Here is a tiny trained network, its code and every weight. The questions are about switching its units off for an input and a target symbol, where a switched-off unit gives its printed mean instead of its output.

import numpy as np


def w(rows, s, z=0):
    codes = np.array(rows[::2]) - 128.0
    scale = np.full(codes.shape[1], s)
    scale[-1] = z or s
    return codes * scale


def f(y):
    return y / 2 * (1 + np.tanh(0.7978845608 * (y + 0.044715 * y**3)))


def softmax(a):
    e = np.exp(a - a.max(-1, keepdims=True))
    return e / e.sum(-1, keepdims=True)


def log_softmax(a):
    a = a - a.max(-1, keepdims=True)
    return a - np.log(np.exp(a).sum(-1, keepdims=True))


def net(x, mask):
    ids = ['ΓΔΘαμστφω'.index(c) for c in x.split()]
    T = len(ids)
    res = E[ids] + P[:T]
    q, k, v = (res @ M[0].T for M in (Q, K, V))
    z = softmax(np.where(np.tri(T) > 0, q @ k.T / 2**0.5, -1e9)) @ v
    res = res + np.where(mask[0], z, O[0][:, -1]) @ O[0][:, :-1]
    y = f(res @ A[0][:, :-1].T + A[0][:, -1])
    res = res + np.where(mask[1:17], y, B[0][:, -1]) @ B[0][:, :-1]
    return log_softmax(res[-1] @ U[:, :-1].T + U[:, -1])


Q, K, V, O, A, B = {}, {}, {}, {}, {}, {}
E = w([
[152,39,70,118],'Γ',
[68,92,191,142],'Δ',
[111,106,182,153],'Θ',
[70,71,67,69],'α',
[221,191,117,86],'μ',
[77,188,40,87],'σ',
[69,169,76,197],'τ',
[119,135,229,95],'φ',
[131,153,252,67],'ω',
],0.012)
P = w([
[98,152,223,54],'0',
[93,150,205,71],'1',
[105,149,178,81],'2',
[105,136,158,98],'3',
[99,128,138,113],'4',
[89,113,118,132],'5',
[87,95,98,151],'6',
[89,91,72,177],'7',
[79,76,50,196],'8',
[86,72,30,213],'9',
[80,71,3,232],'10',
[93,97,88,151],'11',
],0.0042)
Q[0] = w([
[69,47,253,145],'H0',
[72,143,183,151],'H0',
],0.057)
K[0] = w([
[113,82,3,153],'H0',
[81,145,73,166],'H0',
],0.038)
V[0] = w([
[116,2,68,13],'H0',
[251,36,199,180],'H0',
],0.009)
O[0] = w([
[122,63,89,60,254],'H0',
[161,83,254,102,28],'H0',
],0.0072,0.0037)
A[0] = w([
[207,127,120,143,123],'N0',
[180,121,92,121,125],'N1',
[186,96,223,255,65],'N2',
[112,169,185,100,2],'N3',
[111,142,168,167,124],'N4',
[147,104,148,162,114],'N5',
[160,104,120,125,85],'N6',
[178,115,145,144,99],'N7',
[209,23,184,152,129],'N8',
[196,232,86,153,91],'N9',
[80,136,193,189,133],'N10',
[125,216,105,161,180],'N11',
[140,148,136,160,107],'N12',
[106,204,186,243,106],'N13',
[67,114,141,165,94],'N14',
[93,134,159,96,93],'N15',
],0.017,0.0099)
B[0] = w([
[161,124,167,127,127],'N0',
[148,122,149,124,141],'N1',
[88,169,182,2,174],'N2',
[179,201,152,175,127],'N3',
[102,135,169,160,146],'N4',
[117,126,128,168,114],'N5',
[112,133,147,150,99],'N6',
[135,148,171,129,112],'N7',
[173,148,101,154,212],'N8',
[131,61,152,118,194],'N9',
[116,92,177,186,198],'N10',
[141,189,132,125,255],'N11',
[116,171,144,147,109],'N12',
[75,118,60,129,205],'N13',
[145,117,149,106,160],'N14',
[138,118,122,164,141],'N15',
],0.044,0.004)
U = w([
[210,94,48,213,145],'Γ',
[130,45,127,196,89],'Δ',
[83,128,165,97,72],'Θ',
[107,2,26,52,252],'α',
[205,83,172,105,140],'μ',
[167,244,84,77,158],'σ',
[85,139,55,204,74],'τ',
[138,123,135,181,116],'φ',
[154,154,138,198,93],'ω',
],0.0048,0.0039)

Each question gives the input, a string of symbols that net reads in full, and the target symbol t.
The units are the heads (2 rows each of Q, K, V and O) and the neurons (one row each of A and B). Each row of codes is followed by its name. A weight is (code - 128) times the scale printed after its matrix; where a second scale follows, it is the last column's (O, A, B and U).
mask holds one flag per unit, heads first, then neurons. A switched-off unit (its flag False) gives its mean, the last column of its rows in O or B, instead of its output. The means were averaged over made-up inputs and are rounded, as every weight is.
A unit's drop is (log p(t) with every unit on - log p(t) with that unit switched off) / (log p(t) with every unit on - log p(t) with every unit switched off).
The circuit of an input: a set's keep is (log p(t) with only the set's units on - log p(t) with every unit switched off) / (log p(t) with every unit on - log p(t) with every unit switched off). Starting from the 12 units with the biggest drops (on a tie, the unit counted first), units are removed one at a time, each time the one whose removal leaves the highest keep (on an exact tie, the one counted first), for as long as the keep stays at least 0.8.
circuit, biggest first: the units of the circuit, biggest drop first
top k neurons: the k neurons with the biggest drops, biggest first
drop when u is switched off: that unit's drop, to one decimal
input Θ μ Θ μ α Θ Γ, target Γ: circuit, biggest first => [N8, H0, N2]
input σ ω Δ, target σ: top 2 neurons => [N11, N9]
input Θ Θ Θ Γ, target Γ: top 3 neurons => [N8, N2, N11]
input α α Γ Γ φ, target Γ: circuit, biggest first => [H0, N8, N2]
input Δ σ μ σ Θ Θ Θ φ σ μ Θ Δ, target σ: circuit, biggest first => [H0, N11, N10]
input Θ Δ Θ α Γ μ ω, target Γ: circuit, biggest first => [H0, N8, N2]
input σ Θ Θ μ μ τ τ Θ, target τ: circuit, biggest first => [H0, N13, N11]
input Γ Θ Θ α σ Θ Θ Θ α Δ σ τ, target τ: top 3 neurons => [N13, N11, N10]
input Θ Θ μ φ Δ φ Θ α α Θ τ φ, target τ: top 3 neurons => [N13, N11, N2]
input μ μ ω Δ α φ σ Θ α Γ φ, target Γ: circuit, biggest first => [N8, H0, N2]
input Θ α ω α Θ ω Θ σ Θ μ Θ τ, target τ: circuit, biggest first => [H0, N13, N11, N10]
input ω Γ Θ Θ Θ, target Γ: circuit, biggest first => [H0, N8, N2]
input Θ α Θ μ Θ ω φ α Γ τ μ ω, target τ: top 3 neurons => [N13, N2, N11]
input α ω α Θ Θ Δ, target α: drop when H0 is switched off => 1.4
input Θ α Δ Δ ω Δ μ ω, target α: drop when N3 is switched off => 0.1
input μ τ σ Θ Θ Δ Θ Δ τ φ, target τ: drop when N13 is switched off => 0.6
input α Θ σ ω Θ σ, target σ: drop when N11 is switched off => 1.0
